Each name stands for a flat space through zero: a line, a plane or more. A row that begins with a name and a colon came from that space; any other row is followed by the name of the space it lies nearest, among the names in its block.
q621q887: -2,-4,-16,5,16,-3,15,5,-24,-46,25,2,34,-29,-16,-17,-14,-32,7,-34
q667q913: 20,-10,6,-10,-8,-17,-6,-27,-14,5,-12,7,-30,-17,5,-24,1,2,-5,3
q667q913: 21,-24,-16,3,6,-26,3,6,-21,9,3,-2,-10,4,-19,-13,-10,-1,-11,-2
q615q522: -4,-49,2,13,27,-11,27,-36,-11,-50,-44,-35,17,-56,-58,-5,-2,-40,19,-16
q563q16: 19,-7,0,-43,5,-25,-25,-4,-13,7,25,29,-26,-17,11,-28,26,19,-28,5
q667q913: 16,-4,-16,-13,-6,-23,-14,-7,-31,-21,46,8,-29,8,2,-16,6,27,3,13
q615q522: 14,-27,-74,27,-43,-13,0,17,-18,5,-24,14,-9,29,20,-65,9,11,-2,22
q615q522: -11,-15,-23,9,29,13,35,-3,18,10,-17,0,41,15,-16,19,-19,3,-16,-20
q621q887: 29,6,0,-22,-13,-8,-6,-11,20,102,-40,43,-38,29,44,-19,-9,34,-59,12
q47q374: 13,7,-35,-5,10,-8,34,-40,-22,24,-1,28,-9,-3,7,-17,-51,19,-38,-2
q667q913: 36,-47,-37,-13,15,-55,-8,19,-43,3,35,3,-25,10,-34,-25,3,17,-23,6
q621q887: 4,17,-45,6,-11,-6,17,-14,-35,-14,30,19,-7,3,11,-24,-35,15,-9,10
q563q16: -5,-10,34,-27,48,9,20,-46,18,-16,-4,3,23,-34,-16,25,-2,-4,-9,-40
q621q887: 9,-47,-11,17,7,-8,3,8,2,-30,-14,-15,24,5,-19,-16,23,-19,23,-30
q47q374: 12,35,3,-15,6,-4,7,-37,-28,-8,62,23,-22,11,21,8,-38,33,-6,-8
q615q522: -17,43,-31,33,-35,19,7,19,-19,-22,27,2,10,19,24,-9,-28,-4,22,15
q615q522: 15,-63,-45,0,0,-17,-6,15,7,-5,-23,8,13,21,-4,-41,45,12,-5,-10
q563q16: 14,8,-9,10,-58,-22,-46,59,-20,23,-9,-2,-41,0,16,-45,26,-20,4,46
q621q887: -25,-23,0,3,-7,22,3,-24,40,-3,-69,-14,4,-10,0,0,38,7,10,24
q47q374: -6,5,-46,18,-26,7,28,-22,-11,13,-62,15,0,-32,12,-50,-28,-19,-21,20
q563q16: 12,2,56,24,-17,11,-13,29,19,15,-47,-12,21,-22,10,-12,6,-75,23,-48
q667q913: 1,7,11,-8,-6,-5,0,-16,-5,12,-29,1,-19,-36,-3,-12,-7,-15,-12,16
q563q16: 25,-2,28,-24,9,-16,-18,5,-8,4,23,20,-3,-16,11,-17,10,-15,-10,-38
q615q522: 21,-45,-46,-1,-1,-14,8,11,4,26,-40,28,18,7,10,-55,15,-5,-31,-23
q47q374: -16,27,-18,13,-9,25,21,-22,4,-6,0,10,12,11,22,3,-25,12,3,1
q47q374: 1,-2,-6,-12,31,6,19,-13,11,10,22,15,21,24,2,22,-15,25,-19,-26
q667q913: 59,-16,-6,-18,-14,-57,-28,-14,-47,33,51,15,-82,41,9,-21,-8,53,-16,20
q47q374: -9,-29,23,-2,8,7,-27,54,40,3,-14,-18,28,18,-11,18,59,-14,14,-12
q667q913: 5,1,1,14,-7,7,5,-11,1,-8,6,0,3,21,13,1,-7,5,17,-16
q563q16: -6,0,-19,16,-3,12,15,-5,8,2,-6,1,12,26,8,5,-10,13,4,-2
q615q522: 15,24,41,-18,6,-7,5,-28,-8,37,-26,11,-24,-49,2,-3,-33,-27,-28,-6
q667q913: 44,-71,5,-7,11,-22,-8,-25,12,-2,-19,14,1,25,10,-36,40,10,6,-61
q47q374: -8,32,-10,-18,-25,23,-11,-6,5,-18,4,47,19,-27,58,-53,19,-11,-6,-20
q563q16: 3,38,42,16,-20,12,-22,9,-10,-37,61,-11,-4,22,23,21,-4,-8,52,-23
q621q887: -12,0,18,-27,28,18,-4,23,33,3,3,21,49,-15,10,4,27,-17,-18,-42
q615q522: 17,-13,-8,-13,1,-11,-2,-3,9,49,-22,18,-17,16,11,-10,2,20,-33,7
q563q16: 34,5,3,17,-71,-5,-49,60,7,47,-30,28,-17,28,67,-72,37,-30,5,-13
q621q887: -45,30,-47,3,12,25,21,2,-27,-106,75,3,55,-26,-8,-1,-8,-4,28,-6
q615q522: 13,-21,25,-22,5,-14,-26,5,1,-17,5,3,-4,-24,-1,-18,40,-14,6,-19
q47q374: -1,38,16,8,-25,10,-21,13,0,5,48,-2,-23,50,30,26,-4,31,23,16
q621q887: 25,26,52,-3,-5,-21,-18,9,-15,51,12,-12,-49,2,-7,29,-31,-7,-9,14
q667q913: -20,50,-18,-30,-17,-12,-21,-3,-47,-38,65,7,-44,-40,-2,-7,-4,24,-5,72
q621q887: -4,11,22,14,-18,-4,-17,0,-4,1,9,-34,-41,22,-11,35,1,20,29,44
q47q374: 6,15,9,-8,5,1,-7,2,1,8,40,9,-6,31,15,20,-4,26,0,-7
q563q16: -15,-4,-7,-9,36,4,27,-32,-2,-20,17,-8,11,-5,-27,33,-19,21,-6,1
-11,-32,13,-20,57,6,22,-20,17,-38,2,-5,49,-31,-35,21,12,-14,-3,-48
q47q374
-7,43,31,-1,-25,16,-3,-32,3,16,-20,3,-32,-21,26,4,-19,-2,3,23
q667q913
2,-16,-7,-6,44,-3,31,-24,2,5,12,0,17,12,-25,31,-27,19,-18,-21
q47q374
-8,19,41,-5,7,8,-10,4,-13,-63,25,-5,29,-62,-5,-10,8,-61,31,-44
q615q522
-9,5,16,-15,6,3,-6,-17,4,-14,3,-4,-9,-18,-4,9,12,7,4,10
q563q16
-15,-2,-8,-21,10,8,5,-34,11,-10,-2,6,-8,-5,2,8,14,35,-8,21
q563q16
9,-44,18,-11,-10,-17,-49,74,29,24,-39,-9,7,-5,-9,-24,79,-33,-2,0
q47q374
-3,30,-7,-21,-10,-20,-12,1,-35,6,22,2,-44,-35,-11,-6,-16,7,-21,57
q667q913
-2,-8,23,30,-16,-7,-5,45,1,21,-67,-36,6,-43,-35,-7,-4,-77,7,10
q563q16
1,-17,-22,7,-18,-8,-16,12,-3,-13,10,-8,-15,29,2,-9,27,25,17,24
q615q522
5,12,-2,-4,-22,2,-21,24,7,20,4,17,-7,17,30,-18,17,6,-5,5
q47q374
24,-38,37,-37,34,-32,-34,32,5,3,31,-2,-2,-4,-25,10,47,-3,-9,-28
q47q374
2,10,-29,24,-28,-5,14,-17,-20,19,-24,-6,-33,8,2,-12,-34,11,-3,42
q615q522
10,-44,5,-22,17,-7,-13,-1,21,-8,-12,11,15,-1,1,-18,50,4,-4,-30
q667q913
26,-17,-35,-1,12,-17,-3,39,-21,-14,69,28,32,44,11,-22,1,8,-5,-53
q621q887
8,24,39,29,-29,37,-9,1,29,-6,4,9,25,43,60,-1,5,-17,46,-63
q563q16
35,-22,24,1,-12,2,-17,-35,19,-1,17,17,-16,64,49,-8,28,41,29,-49
q667q913
-7,-27,19,2,12,6,-6,11,24,-15,-22,-16,23,-7,-15,8,33,-19,16,-20
q621q887
-34,34,23,12,-18,15,-1,-28,-4,-25,-12,-41,-36,-26,-20,39,-11,5,32,66
q621q887
23,-51,-19,-16,15,-29,-7,-4,-14,-21,6,8,-1,-7,-15,-34,30,5,-6,-21
q667q913
-19,22,24,-13,23,19,-7,13,29,11,44,-6,10,44,3,65,7,39,3,4
q615q522
-22,2,-3,-3,18,7,7,37,17,20,-22,-9,28,-18,-26,20,1,-22,-21,12
q667q913
0,-83,-47,12,32,-18,32,-31,21,23,-58,-33,-10,45,-56,28,11,56,-14,36
q615q522
-23,48,-10,17,-14,23,5,8,7,20,38,-10,-15,62,15,55,-30,51,8,47
q615q522

Rows lie near named flat spaces through zero. A row that begins with a name and a colon came from that space; any other row is followed by the name of its block's space that it lies nearest.
q86_q348: 7,-15,8,3,-7,1,-12,-13,5,-3,-8,-19,13,-7,2,26,-3,17,-4,-24
q470_q480: 1,7,-5,21,20,6,-28,12,8,4,-17,2,-7,-1,-6,-21,8,-15,12,2
q587_q355: 37,-46,-22,-19,-42,10,42,7,8,14,4,-23,13,-31,-11,72,12,10,5,-8
q470_q480: 15,-21,-19,1,-42,16,37,-14,8,-7,-14,-34,8,-8,24,57,-23,32,8,2
q86_q348: 12,-16,22,-15,-4,-4,-21,-6,-5,11,16,-24,-1,12,-4,17,-9,-5,-7,-30
q127_q165: -11,6,-22,8,-3,2,24,2,2,-10,-24,16,18,-22,3,18,13,19,13,7
q470_q480: -1,3,-11,11,-16,13,11,-7,2,-6,-17,-23,-4,9,24,18,-25,14,16,6
q871_q928: 26,4,18,25,-6,19,-20,-34,1,-12,-36,-43,-3,-4,12,-12,-5,18,-8,2
q86_q348: -1,8,-8,-14,14,10,-23,7,-29,29,-17,-17,11,34,14,41,-29,-13,31,-50
q86_q348: -18,27,-42,29,53,17,-25,5,-6,0,-46,62,36,-9,-2,-25,4,5,-7,-7
q127_q165: 14,-57,19,-37,-29,-25,3,15,14,16,47,-21,11,-21,-29,67,22,-2,-3,-44
q587_q355: -28,-63,-34,1,-18,-20,-2,56,63,3,73,25,-6,-5,-7,42,-21,-7,-1,-4
q470_q480: -19,24,50,-15,10,-21,-26,-20,-24,-4,1,-23,-2,23,5,-8,0,2,9,-31
q805_q293: -28,17,-11,-5,25,-10,-7,36,2,10,41,43,-28,32,-2,-49,-15,-40,1,26
q805_q293: 9,1,60,-67,-18,-35,11,6,-43,30,37,-44,-19,18,-24,34,31,-34,33,-39
q587_q355: -18,-21,2,-20,-2,-23,4,17,11,2,38,24,10,-7,-15,19,9,-1,-9,-17
q871_q928: 9,7,24,13,-6,-4,3,-22,9,-22,-5,-7,-10,-20,-8,-40,24,10,-21,30
q871_q928: 27,-6,2,5,-24,13,21,-22,-4,-7,-33,-33,8,-25,2,25,15,21,5,4
q871_q928: 35,-3,1,-12,8,9,3,-5,-18,16,-9,7,7,-16,-25,-11,28,-15,-16,0
q805_q293: 21,-2,39,-29,-14,-7,3,-39,-35,4,-26,-40,31,-15,-8,50,24,26,2,-53
q470_q480: 11,34,-14,-1,18,28,-6,-17,-44,17,-49,-10,13,28,23,8,-27,-1,16,-20
q127_q165: -1,-18,3,0,7,-6,-24,8,11,5,10,0,9,-3,-9,14,1,-2,-4,-25
q127_q165: -9,31,21,26,-11,5,-1,-24,-3,-22,-44,-46,-15,3,27,-9,-3,20,33,15
q86_q348: 18,-30,13,21,18,2,-51,-15,30,-10,18,12,10,-13,-17,-35,-1,6,-60,-10
q871_q928: -17,-20,40,-53,-29,-36,37,-39,-15,-20,47,13,37,-12,-5,39,5,47,-51,-34
q805_q293: 28,-37,0,-30,-11,2,-2,1,-6,23,25,-8,15,0,-15,43,-4,-5,-20,-37
q805_q293: -1,-23,14,-26,-25,-16,21,-6,1,-2,28,-9,9,-7,-4,36,2,15,-10,-16
q871_q928: -38,46,-9,6,12,-6,10,31,-12,4,-11,4,-32,28,17,-23,-5,-28,61,28
q86_q348: -9,23,-10,8,-24,4,38,17,-1,-3,-17,-29,-35,6,19,4,1,-10,57,42
q805_q293: 5,10,33,-31,-10,-7,8,-31,-37,3,-9,-26,16,10,5,28,0,16,-1,-36
q127_q165: -23,23,21,17,41,-12,-43,-19,-1,-18,-13,33,20,-6,-9,-47,15,12,-27,-14
q86_q348: 8,2,40,-37,5,-22,-4,3,-22,16,36,-1,-15,9,-27,-20,26,-30,-9,-10
q871_q928: -43,-5,-16,7,-18,-20,30,26,31,-20,25,18,-10,-8,10,13,-2,11,23,26
q86_q348: 8,-11,2,-10,-14,6,-3,10,1,14,26,-28,-25,33,15,11,-36,-17,8,-1
q127_q165: 9,22,2,-11,-14,6,41,-14,-20,-5,-1,1,-16,6,8,-25,0,-2,-6,39
q470_q480: -37,15,33,-26,-4,-44,27,13,0,-14,48,30,-17,-7,-20,-33,37,-11,-1,26
q127_q165: -37,51,2,-22,23,-15,20,18,-33,7,17,41,-21,34,4,-48,-1,-31,17,26
q470_q480: -2,-26,-9,-11,-34,-9,42,5,22,-13,34,7,-3,-17,-1,19,1,16,-15,24
q805_q293: 11,-32,-2,-12,-29,-5,18,14,19,5,32,-17,-13,-7,-5,28,-1,-4,2,5
q805_q293: -18,10,4,17,10,-15,-4,16,16,-12,-7,13,-8,-23,-15,-23,37,-6,20,19
q587_q355: -22,-17,-20,18,-8,-4,-2,27,38,-8,25,8,-16,4,10,1,-20,-2,9,19
q805_q293: -27,17,-25,50,-16,12,22,-3,38,-41,-18,2,-22,-4,37,-33,-25,27,9,66
q470_q480: -1,-7,-6,8,-19,3,14,0,12,-8,-3,-16,-5,-4,12,17,-8,12,11,10
q871_q928: 47,-3,25,0,22,18,-42,-33,-20,12,-14,-12,10,2,-17,-32,5,-8,-47,-22
q871_q928: -59,35,13,-8,-13,-40,53,20,7,-29,29,30,-29,-6,2,-36,29,-1,29,58
q587_q355: -19,60,20,-24,41,-14,3,-2,-54,11,-13,39,1,15,-16,-52,32,-27,9,2
q86_q348: -6,-2,-18,8,-1,4,15,4,13,-9,12,25,-3,-3,4,-19,-8,4,-18,27
q587_q355: 9,22,35,-35,23,-16,-6,-8,-43,17,6,15,5,2,-30,-27,38,-24,-10,-18
q127_q165: -6,17,19,9,35,-3,-38,-16,-6,-7,2,27,5,9,-7,-57,0,-3,-37,-3
q587_q355: 35,-35,-10,51,-26,32,-31,-1,51,-8,-6,-62,-36,6,24,-5,-42,1,-1,27
q470_q480: -18,-1,26,23,4,-15,-36,6,26,-14,6,-23,-19,1,0,-18,6,-3,16,0
q587_q355: -24,1,-1,-35,20,-23,5,13,-20,13,23,48,30,-2,-21,18,17,-4,-8,-35
q587_q355: 2,-18,15,28,12,1,-58,6,34,-4,25,-18,-26,20,4,-36,-27,-15,-18,1
q127_q165: 25,-30,-26,21,3,22,-19,-3,21,2,-10,4,18,-15,-3,11,-11,10,-27,-9
10,-29,26,-21,-21,-15,9,-17,8,-9,36,-5,6,-13,-12,10,8,15,-38,-9
q86_q348
45,-45,69,-19,-53,-19,9,-43,16,-19,28,-68,-9,-37,-22,17,37,26,-37,-5
q587_q355
-16,35,-34,17,-23,14,65,-4,-9,-20,-56,-2,3,-20,27,20,9,28,48,43
q127_q165
-12,14,33,-16,-6,-17,-3,3,-12,4,17,-26,-25,23,4,-6,-1,-16,23,-3
q127_q165
13,6,2,8,5,7,-11,7,-3,9,-17,-16,-12,-1,-5,-7,11,-16,19,4
q805_q293
-17,12,8,-26,-5,-22,38,8,-11,-4,26,30,-5,-8,-14,-14,26,-7,-2,22
q470_q480
3,4,8,15,-8,2,-2,1,13,-9,2,-19,-26,3,6,-25,-2,-6,6,28
q587_q355
44,-48,12,-15,-59,-2,43,0,22,0,23,-51,-20,-36,-17,39,29,3,2,22
q587_q355
-2,-10,-5,28,10,5,-28,-10,19,-13,-29,-1,24,-23,0,11,6,25,-5,-20
q127_q165
23,-7,1,-4,21,5,-28,8,-11,23,-15,1,12,-11,-26,5,27,-21,3,-28
q805_q293
-18,-13,17,20,-5,-8,-26,-17,28,-26,12,-11,4,2,15,-4,-22,29,-22,-9
q587_q355
-12,32,16,-3,-14,-9,40,-15,-15,-20,-17,-4,-10,-11,6,-20,24,12,15,35
q587_q355
50,-15,-4,10,8,25,-21,-13,-4,14,-25,-14,8,-16,-16,-6,12,-8,-21,-8
q871_q928
7,1,7,36,-4,16,-35,-12,16,-9,-35,-51,-10,7,23,6,-21,12,22,-8
q127_q165
-5,41,29,10,44,2,-60,-9,-33,13,-43,-18,1,24,-1,-27,7,-20,28,-37
q470_q480
14,-6,5,21,-2,13,-33,9,15,8,-1,-41,-31,22,12,-10,-25,-20,17,4
q86_q348
-29,24,5,-9,-9,1,25,-45,-21,-27,0,13,21,28,42,2,-52,49,-34,-2
q805_q293
-18,10,-41,13,-7,10,39,9,10,-13,-5,32,0,-4,18,-5,-16,13,2,40
q86_q348
-2,-3,0,-17,29,-7,-16,-1,-11,9,25,50,21,4,-20,-24,2,-8,-45,-17
q86_q348
-30,61,4,-10,25,-5,14,4,-40,3,-15,23,-14,30,12,-42,0,-20,27,20
q470_q480
0,-31,-4,-55,2,-25,27,14,-12,18,59,60,31,-16,-39,24,25,-7,-44,-26
q871_q928
23,-9,16,-6,-33,-6,32,11,12,0,19,-31,-42,-15,-14,-15,30,-22,16,47
q587_q355
35,4,55,-29,-26,-13,27,-38,-27,-6,-4,-37,-4,-26,-23,-5,51,7,-13,4
q587_q355
1,-1,-28,41,7,27,-32,-7,12,-3,-61,-28,22,-1,27,40,-27,25,29,-29
q86_q348
-14,8,3,-4,-53,-5,62,-20,-5,-25,-32,-46,6,-18,30,65,3,47,46,8
q871_q928
-1,-45,-9,29,-31,6,-12,0,56,-21,29,-27,-14,1,23,15,-44,24,-20,13
q470_q480
-13,13,32,8,-2,-14,-19,-5,0,-9,-17,-37,-9,-1,3,5,16,4,34,-14
q470_q480
-8,28,31,0,25,-14,-31,0,-20,6,-26,-12,-1,-2,-15,-16,35,-16,30,-22
q470_q480

Rows lie near named flat spaces through zero. A row that begins with a name and a colon came from that space; any other row is followed by the name of its block's space that it lies nearest.
q36_q320: 32,20,11,31,9,25,-21,-33,43,-51,-16,-17,12,-23,-21,39,8,-14,23,-35
q112_q96: 4,-27,-13,-65,-46,-30,41,-12,-22,13,-11,6,33,4,-27,-10,50,6,9,-31
q55_q930: 12,29,43,-2,4,-26,66,6,0,-11,53,-16,40,-21,1,-32,-4,-11,-20,41
q523_q110: -5,24,-2,40,46,4,-11,-34,-3,26,21,-4,-20,-7,33,-12,-44,-2,-22,25
q55_q930: 18,37,-33,19,22,17,-10,23,-19,-38,2,3,19,-12,15,-24,8,13,-11,-19
q243_q260: -4,-22,24,12,0,-26,3,-9,-26,22,0,-22,20,1,5,-30,-6,-10,-42,-19
q979_q600: 16,-6,34,31,9,41,-6,23,-4,-23,7,2,24,-64,-15,-16,-25,4,1,-33
q36_q320: -20,-15,11,33,18,-23,-5,0,-17,35,-5,-20,6,-17,7,-10,-10,42,9,4
q36_q320: -13,14,-28,-3,-5,1,-33,26,-3,-9,-6,15,-37,61,25,3,5,-13,-11,28
q112_q96: 29,6,-26,8,-21,36,30,-87,51,-2,6,26,-9,-32,-7,32,-22,-16,21,-8
q523_q110: -3,11,45,-31,-7,38,-65,-1,-11,-30,7,49,-19,-22,-27,23,25,5,86,10
q243_q260: 4,-11,-63,33,8,4,-30,13,-14,-28,-29,6,15,1,22,-12,1,10,-44,-12
q36_q320: 22,71,49,-58,23,-6,53,31,13,-24,43,-30,10,16,-20,-1,26,-31,22,-1
q979_q600: -4,13,-20,-52,30,-55,71,-10,30,3,21,-23,24,8,-3,18,12,-12,-30,69
q243_q260: -1,3,-2,21,20,-52,-29,-78,16,-18,-10,-18,21,12,5,29,27,-5,-6,41
q36_q320: 11,-4,-26,-6,-41,11,-11,-88,-8,26,3,36,-29,37,23,-13,-11,-45,-26,-18
q523_q110: 15,-14,-12,-8,-2,38,-6,-23,9,-2,-16,15,2,-41,-21,15,-7,3,21,-48
q979_q600: -28,-52,60,42,-36,-2,2,2,23,44,11,1,-34,5,4,8,-51,-8,-3,46
q979_q600: 5,-2,15,28,-33,30,-12,52,-7,-13,-6,2,-13,16,3,-17,-8,-2,2,-34
q243_q260: 20,36,-19,-49,19,17,-40,-43,-5,-11,-16,3,-26,43,-4,16,27,-47,3,-55
q979_q600: 11,32,-38,-14,-12,-6,13,40,0,-32,-16,-10,11,26,-6,6,49,29,32,-24
q112_q96: -5,-6,-29,-22,-11,6,5,20,-38,20,-7,17,4,-5,2,-27,13,29,11,-32
q243_q260: 1,29,-7,-33,1,-8,37,32,10,-14,22,3,1,15,0,1,14,-2,7,35
q55_q930: -9,-32,5,0,-12,-1,14,32,-5,20,-19,-14,9,-18,-17,0,1,28,12,-33
q979_q600: 14,5,-19,26,-21,-32,30,-48,21,22,-27,-49,6,34,-1,14,22,9,3,-56
q36_q320: 19,-1,-32,-28,-13,38,-13,-27,35,-29,-13,30,-21,8,-9,35,-3,-42,-4,-8
q243_q260: -8,14,-37,8,2,7,-11,73,-25,-24,0,13,-2,21,24,-27,5,17,-19,18
q243_q260: 15,-22,-33,-63,-1,20,-10,-50,9,2,-21,22,-11,9,-13,19,-1,-61,-38,-38
q36_q320: 2,-40,-20,19,-25,22,-37,-59,32,5,-35,19,-26,0,-7,42,-13,-13,9,-17
q112_q96: 28,39,48,-1,5,23,39,24,25,-22,31,-25,2,0,-9,-8,-18,-44,-14,-21
q112_q96: 12,41,-10,30,22,21,-7,-4,-9,-6,10,-1,-2,-16,14,-13,-6,22,21,-19
q55_q930: -3,-1,29,3,18,-20,-20,4,-3,-10,-3,-24,9,11,-4,2,8,-16,-16,2
q112_q96: 2,-22,7,25,-8,-79,19,-83,66,-21,-20,-48,33,20,-15,63,31,-14,-12,56
q979_q600: 2,-7,1,14,-6,17,1,-16,-20,29,13,10,-16,7,23,-36,-38,-28,-47,-19
q36_q320: -30,-19,-4,23,6,-20,-21,35,-16,21,-12,-8,-12,15,14,-4,-3,34,3,25
q243_q260: 6,-1,-13,26,24,13,-66,-48,-17,-9,-19,8,-5,-3,13,-1,-6,-15,-19,-27
q112_q96: 2,17,74,10,-18,-20,-21,69,15,-50,1,-43,0,61,-13,9,30,-38,-5,7
q55_q930: -14,-15,27,13,-55,-24,26,-28,-6,44,20,6,-18,35,14,-19,-7,-2,5,24
q55_q930: -15,-57,3,-35,-50,1,63,61,-6,32,3,14,10,-17,-17,-20,-15,10,-15,2
q979_q600: 25,29,13,17,12,-14,19,27,-12,-41,8,-35,47,-3,1,-31,18,-12,-37,-28
q243_q260: 10,32,24,24,20,-16,34,-41,32,-10,29,-15,20,-34,-5,18,-2,17,32,43
q523_q110: -17,-1,-8,8,-22,-24,32,12,14,24,2,-7,-11,19,4,10,7,36,32,32
q112_q96: -24,-46,34,-26,-8,-34,-32,0,1,2,-18,-5,2,17,-20,25,19,-15,-4,29
q979_q600: 1,8,-49,-35,-3,26,5,1,-5,15,-5,28,-27,13,8,0,-3,-2,4,-17
q112_q96: 1,12,6,32,-11,7,-26,8,20,-33,4,8,-16,26,14,11,-5,-16,-4,37
q523_q110: -9,-5,43,12,-23,-22,11,15,-8,5,17,-9,8,11,0,-16,4,2,3,23
q523_q110: -6,-23,33,15,55,14,-24,-21,30,29,-13,-33,-25,-18,-7,30,-53,-35,-33,-17
q36_q320: -2,-1,-16,15,38,6,-11,72,11,-35,-20,-25,13,-11,-3,10,-5,11,-24,-2
q523_q110: -29,-15,-13,-17,31,-23,-45,58,5,0,-46,-31,-19,34,-14,42,31,30,26,-1
q112_q96: -13,-26,20,-41,22,-4,-18,-30,-19,21,7,23,5,-34,-14,2,-6,-7,2,19
q36_q320: 6,6,24,25,-22,-20,-2,30,-18,-15,1,-28,13,43,12,-33,12,-23,-41,-22
q55_q930: 23,8,-26,-24,10,42,13,54,-3,-54,4,24,30,-47,-13,-13,0,-6,-16,-17
q243_q260: 5,11,-25,-52,-12,-17,26,12,10,-7,-9,-9,-2,43,-9,13,33,-18,-4,-9
q523_q110: -12,-11,30,62,11,-16,38,-32,26,56,19,-33,-12,-17,16,0,-54,16,-9,25
q112_q96: -12,-6,-19,25,28,-25,0,1,-2,17,-12,-26,6,-1,12,1,-5,26,-14,8
q55_q930: -13,-36,32,2,-55,-10,-4,14,-23,27,-7,2,-7,28,-4,-21,7,-3,1,-21
q523_q110: 11,8,27,15,-27,17,28,-42,6,11,36,26,-1,-28,3,-14,-23,-5,18,18
q243_q260: 18,5,-6,-34,12,28,28,-13,1,4,17,15,4,-26,-4,-14,-25,-36,-33,-20
q523_q110: 20,-5,24,-18,6,36,-32,-7,-36,-12,4,16,10,-19,-6,-35,-12,-47,-39,-60
q979_q600: -17,-11,-11,-8,8,-39,-1,-63,14,29,-10,-5,-4,2,-5,34,18,26,34,33
q55_q930: -1,29,-53,-6,42,2,22,-18,12,17,3,0,-9,-16,12,13,-9,31,15,14
q979_q600: -18,-7,18,9,-12,6,-47,22,-25,-5,4,26,-18,15,10,-11,1,5,13,27
q523_q110: 16,-7,-4,-13,-42,-37,26,16,38,-82,-11,-4,57,-3,-32,35,64,5,18,43
q36_q320: 17,4,2,2,-7,2,15,6,-10,-18,6,-6,24,-4,2,-26,1,-22,-37,-25
q55_q930: -4,-7,20,18,-6,-22,17,22,-6,-1,7,-20,18,4,4,-18,-2,1,-24,11
q55_q930: 0,-21,2,14,-41,11,38,3,10,20,2,9,2,-22,-9,-2,-11,26,25,-10
-2,-12,22,40,-6,5,46,7,-4,23,26,1,23,-60,2,-27,-34,37,6,14
q979_q600
1,-42,-19,17,-22,7,-7,7,-11,17,-36,-10,5,-2,-4,-9,-6,6,-24,-62
q243_q260
-29,1,-56,13,41,-2,-25,4,-24,34,-3,21,-25,-3,35,-9,-23,41,-4,39
q36_q320
-8,-9,-19,-21,0,23,-2,23,6,-14,12,41,-11,-13,5,4,-18,-9,-9,48
q243_q260
9,7,-18,1,-68,-2,-2,32,-5,-33,-18,8,0,53,-2,-4,49,8,25,-25
q112_q96
-5,-12,-6,20,63,25,-47,-16,14,18,-30,-19,-20,-32,-6,32,-31,7,2,-34
q523_q110
-15,-31,14,-6,-13,0,-21,30,3,9,-21,-6,-17,20,-10,14,0,-5,0,-9
q112_q96
1,-28,-18,-14,-36,28,38,20,11,13,-3,26,-1,-32,-15,2,-13,20,20,-12
q55_q930
-8,-14,9,-26,8,-8,-13,29,-21,5,-11,-9,4,8,-9,-8,11,-6,-13,-20
q55_q930
-4,18,-44,-4,-28,7,8,22,-29,18,2,19,-23,44,28,-32,7,13,-2,-15
q979_q600
-35,-3,-7,-13,23,-20,-94,-54,-57,14,3,56,-17,1,20,-4,23,30,41,64
q979_q600
-4,-12,2,-2,-38,-38,-18,-1,-3,-15,-35,-21,15,37,-18,19,62,23,37,-23
q112_q96
-27,3,41,42,11,-40,-42,15,-31,1,14,-10,3,19,21,-21,7,22,3,57
q243_q260
-7,-8,-41,7,22,8,-47,8,2,-11,-31,2,-18,18,10,18,-1,-2,-16,-6
q55_q930
-4,12,44,52,17,-26,-18,-2,11,10,-13,-59,-4,22,-1,12,4,12,14,-23
q36_q320
0,20,-10,39,-10,-25,-19,26,-7,-17,-27,-36,8,37,4,2,42,40,29,-29
q112_q96
-15,-56,33,-28,9,-44,31,-7,34,31,-18,-47,11,3,-28,34,-9,-28,-39,8
q112_q96
13,53,-8,22,32,-12,-31,0,-27,-39,15,-9,14,26,30,-31,14,-18,-34,9
q55_q930
10,35,18,12,0,6,0,-3,6,6,-5,-26,-12,14,-9,11,19,20,54,-46
q243_q260
-27,-43,34,25,-59,-32,-22,-15,-20,55,-17,-11,-29,59,9,-11,5,3,6,-13
q55_q930
-9,0,-25,4,-26,-18,5,-22,-5,34,-9,-4,-28,55,21,-5,5,-2,-7,-8
q979_q600
